Below is a small trained network, with its code and all its weights. Each question gives an input and a class and asks what happens when units are switched off, that is, made to give their printed mean instead of their output.

import numpy as np


def w(rows, s, z=0):
    codes = np.array(rows[::2]) - 128.0
    scale = np.full(codes.shape[1], s)
    scale[-1] = z or s
    return codes * scale


def f(y):
    return y / 2 * (1 + np.tanh(0.7978845608 * (y + 0.044715 * y**3)))


def log_softmax(a):
    a = a - a.max(-1, keepdims=True)
    return a - np.log(np.exp(a).sum(-1, keepdims=True))


def net(x, mask):
    res = np.array(x, float).reshape(1, 5) / 4 @ E
    y = f(res @ A[0][:, :-1].T + A[0][:, -1])
    res = res + np.where(mask, y, B[0][:, -1]) @ B[0][:, :-1]
    return log_softmax(res[-1] @ U[:, :-1].T + U[:, -1])


A, B = {}, {}
E = w([
[103,119,141,121,163,103,142],'x0',
[101,123,127,143,136,109,132],'x1',
[2,127,186,178,99,159,32],'x2',
[196,126,136,214,184,169,166],'x3',
[89,82,182,234,22,69,151],'x4',
],0.0079)
A[0] = w([
[72,190,109,67,87,88,113,60],'n1',
[142,117,166,115,135,184,152,5],'n2',
[129,148,72,76,214,252,39,147],'n3',
[71,172,122,178,149,140,44,110],'n4',
[129,203,80,109,211,153,99,242],'n5',
[58,120,136,50,145,54,147,141],'n6',
[128,165,47,139,232,193,92,96],'n7',
[143,145,148,102,160,180,119,89],'n8',
[102,201,158,132,76,203,78,224],'n9',
[142,121,142,211,187,200,182,139],'n10',
[120,79,183,138,124,184,189,73],'n11',
[131,102,132,76,80,87,132,73],'n12',
[179,177,75,123,167,107,130,165],'n13',
[137,111,145,86,125,127,68,26],'n14',
[132,120,121,157,124,100,106,16],'n15',
[111,100,120,176,85,244,46,253],'n16',
[150,109,202,186,36,85,143,150],'n17',
[158,100,119,78,121,87,191,31],'n18',
[88,128,179,152,186,80,23,127],'n19',
[116,107,138,123,147,92,150,76],'n20',
[169,124,2,137,150,51,145,94],'n21',
],0.0085,0.0027)
B[0] = w([
[159,174,181,141,100,77,115,164],'n1',
[142,155,108,126,139,170,103,120],'n2',
[79,48,145,117,93,145,154,255],'n3',
[110,145,130,78,119,155,183,194],'n4',
[114,50,143,99,79,116,137,229],'n5',
[190,99,179,141,78,99,88,174],'n6',
[115,83,160,148,49,113,73,219],'n7',
[89,109,155,139,89,120,114,153],'n8',
[188,151,138,44,107,107,183,202],'n9',
[169,126,254,144,123,120,97,204],'n10',
[123,118,117,150,71,167,91,137],'n11',
[151,139,189,158,32,199,133,146],'n12',
[100,112,134,159,98,133,198,197],'n13',
[91,141,174,220,109,177,143,127],'n14',
[105,133,102,126,92,176,89,121],'n15',
[164,110,104,45,104,113,202,228],'n16',
[101,82,67,142,99,120,112,247],'n17',
[109,173,170,165,102,166,159,164],'n18',
[126,154,174,122,185,95,199,193],'n19',
[142,97,86,143,160,164,137,126],'n20',
[71,131,210,141,134,156,157,192],'n21',
],0.0073,0.0072)
U = w([
[84,91,108,180,97,132,105,189],'0',
[107,192,144,142,150,160,206,195],'1',
[163,108,111,135,141,93,103,253],'2',
[145,179,190,175,93,145,68,125],'3',
[117,104,70,138,163,115,176,124],'4',
[143,255,39,152,199,145,82,3],'5',
[154,171,79,165,164,143,33,3],'6',
],0.0081,0.0027)

Each question gives the input, the list of numbers given to net, and the class t.
The units are the neurons (one row each of A and B). Each row of codes is followed by its name. A weight is (code - 128) times the scale printed after its matrix; where a second scale follows, it is the last column's (A, B and U).
mask holds one flag per neuron, in row order. A switched-off neuron (its flag False) gives its mean, the last column of its row in B, instead of its output. The means were averaged over made-up inputs and are rounded, as every weight is.
A unit's drop is (log p(t) with every unit on - log p(t) with that unit switched off) / (log p(t) with every unit on - log p(t) with every unit switched off).
The circuit of an input: a set's keep is (log p(t) with only the set's units on - log p(t) with every unit switched off) / (log p(t) with every unit on - log p(t) with every unit switched off). Starting from the 12 units with the biggest drops (on a tie, the unit counted first), units are removed one at a time, each time the one whose removal leaves the highest keep (on an exact tie, the one counted first), for as long as the keep stays at least 0.8.
units of the circuit, in order: the units of the circuit, biggest drop first
unit that matters most: the unit with the biggest drop
k most important neurons: the k neurons with the biggest drops, biggest first
drop of u: that unit's drop, to one decimal
input [7,-7,8,3,7], class 1: unit that matters most	n19
input [-8,-4,-2,-4,-8], class 0: units of the circuit, in order	[n3 n7 n5]
input [8,-4,-4,8,-8], class 0: units of the circuit, in order	[n7 n3 n5]
input [-1,3,-7,8,-6], class 3: units of the circuit, in order	[n10 n7]
input [8,0,8,3,-2], class 1: units of the circuit, in order	[n19 n4]
input [-5,-6,5,3,-8], class 0: 3 most important neurons	[n3 n7 n5]
input [0,2,-6,7,-4], class 3: units of the circuit, in order	[n10 n7]
input [-4,-6,4,3,-8], class 0: units of the circuit, in order	[n3 n7]
input [0,7,2,-2,6], class 4: 2 most important neurons	[n7 n10]
input [1,5,-4,6,2], class 3: units of the circuit, in order	[n10 n16]
input [4,5,-3,-8,2], class 3: units of the circuit, in order	[n6 n12 n1]
input [7,4,-1,6,-8], class 0: 2 most important neurons	[n7 n3]
input [-3,0,-1,-6,-7], class 0: 2 most important neurons	[n3 n5]
input [4,2,-8,5,-8], class 0: 3 most important neurons	[n7 n5 n3]
input [0,5,-3,8,5], class 3: units of the circuit, in order	[n10]
input [5,7,-5,-7,-6], class 3: 2 most important neurons	[n6 n1]
input [5,-1,-4,-7,5], class 3: 2 most important neurons	[n12 n6]
input [-7,-1,-5,0,-7], class 0: 3 most important neurons	[n7 n3 n5]
input [-5,-5,7,6,-1], class 1: 3 most important neurons	[n16 n4 n9]
input [-1,-8,6,4,-2], class 4: unit that matters most	n16
input [1,-1,-4,-7,3], class 3: drop of n6	0.2
input [2,-2,4,-4,2], class 1: drop of n7	0.3
input [-1,-2,-2,-8,0], class 3: drop of n17	0.1
